Below are the code and all the weights of a small trained network. Each question names an input and a class and asks about switching units off, where a switched-off unit gives its printed mean instead of its output.

import numpy as np


def w(rows, s, z=0):
    codes = np.array(rows[::2]) - 128.0
    scale = np.full(codes.shape[1], s)
    scale[-1] = z or s
    return codes * scale


def f(y):
    return y / 2 * (1 + np.tanh(0.7978845608 * (y + 0.044715 * y**3)))


def log_softmax(a):
    a = a - a.max(-1, keepdims=True)
    return a - np.log(np.exp(a).sum(-1, keepdims=True))


def net(x, mask):
    res = np.array(x, float).reshape(1, 5) / 4 @ E
    y = f(res @ A[0][:, :-1].T + A[0][:, -1])
    res = res + np.where(mask, y, B[0][:, -1]) @ B[0][:, :-1]
    return log_softmax(res[-1] @ U[:, :-1].T + U[:, -1])


A, B = {}, {}
E = w([
[46,85,146],'x0',
[97,171,154],'x1',
[136,128,5],'x2',
[111,190,93],'x3',
[124,85,105],'x4',
],0.013)
A[0] = w([
[177,197,153,153],'N0',
[139,3,59,97],'N1',
[199,85,125,254],'N2',
[62,91,180,77],'N3',
[40,158,113,75],'N4',
[176,162,163,240],'N5',
[69,145,205,164],'N6',
],0.012,0.0051)
B[0] = w([
[79,178,164,200],'N0',
[254,71,117,215],'N1',
[218,117,245,206],'N2',
[50,10,191,212],'N3',
[98,116,39,171],'N4',
[139,206,168,210],'N5',
[6,105,153,254],'N6',
],0.0097,0.0095)
U = w([
[142,148,159,219],'0',
[200,35,100,1],'1',
[104,135,10,219],'2',
[69,33,162,113],'3',
[168,121,164,194],'4',
[92,150,152,12],'5',
],0.014,0.0041)

Each question gives the input, the list of numbers given to net, and the class t.
The units are the neurons (one row each of A and B). Each row of codes is followed by its name. A weight is (code - 128) times the scale printed after its matrix; where a second scale follows, it is the last column's (A, B and U).
mask holds one flag per neuron, in row order. A switched-off neuron (its flag False) gives its mean, the last column of its row in B, instead of its output. The means were averaged over made-up inputs and are rounded, as every weight is.
A unit's drop is (log p(t) with every unit on - log p(t) with that unit switched off) / (log p(t) with every unit on - log p(t) with every unit switched off).
The circuit of an input: a set's keep is (log p(t) with only the set's units on - log p(t) with every unit switched off) / (log p(t) with every unit on - log p(t) with every unit switched off). Starting from all 7 units, units are removed one at a time, each time the one whose removal leaves the highest keep (on an exact tie, the one counted first), for as long as the keep stays at least 0.8.
units of the circuit, in order: the units of the circuit, biggest drop first
top k neurons: the k neurons with the biggest drops, biggest first
drop of u: that unit's drop, to one decimal
input [-5,7,-8,5,-1], class 5: units of the circuit, in order => N6, N0
input [-2,-2,-1,-4,0], class 4: units of the circuit, in order => N2, N3
input [7,7,6,-1,0], class 2: top 2 neurons => N4, N2
input [5,-1,0,-5,6], class 1: units of the circuit, in order => N1
input [-2,0,-8,3,-7], class 5: units of the circuit, in order => N6, N5, N0
input [6,0,1,5,-6], class 2: units of the circuit, in order => N4, N2
input [1,-2,-1,0,-5], class 5: units of the circuit, in order => N1, N3
input [6,2,7,2,3], class 2: top 3 neurons => N2, N4, N3
input [5,7,-5,8,-8], class 3: top 2 neurons => N6, N3
input [5,-4,3,5,0], class 2: top 2 neurons => N2, N3
input [-6,-8,2,8,1], class 4: top 3 neurons => N2, N6, N4
input [5,-5,5,0,4], class 1: drop of N1 => 0.1
input [-3,0,-4,4,-8], class 5: drop of N1 => 0.3
input [8,7,4,7,1], class 2: units of the circuit, in order => N4
input [4,5,7,-4,-7], class 2: drop of N0 => 0.0
input [4,-3,-2,7,-6], class 2: drop of N3 => 0.3
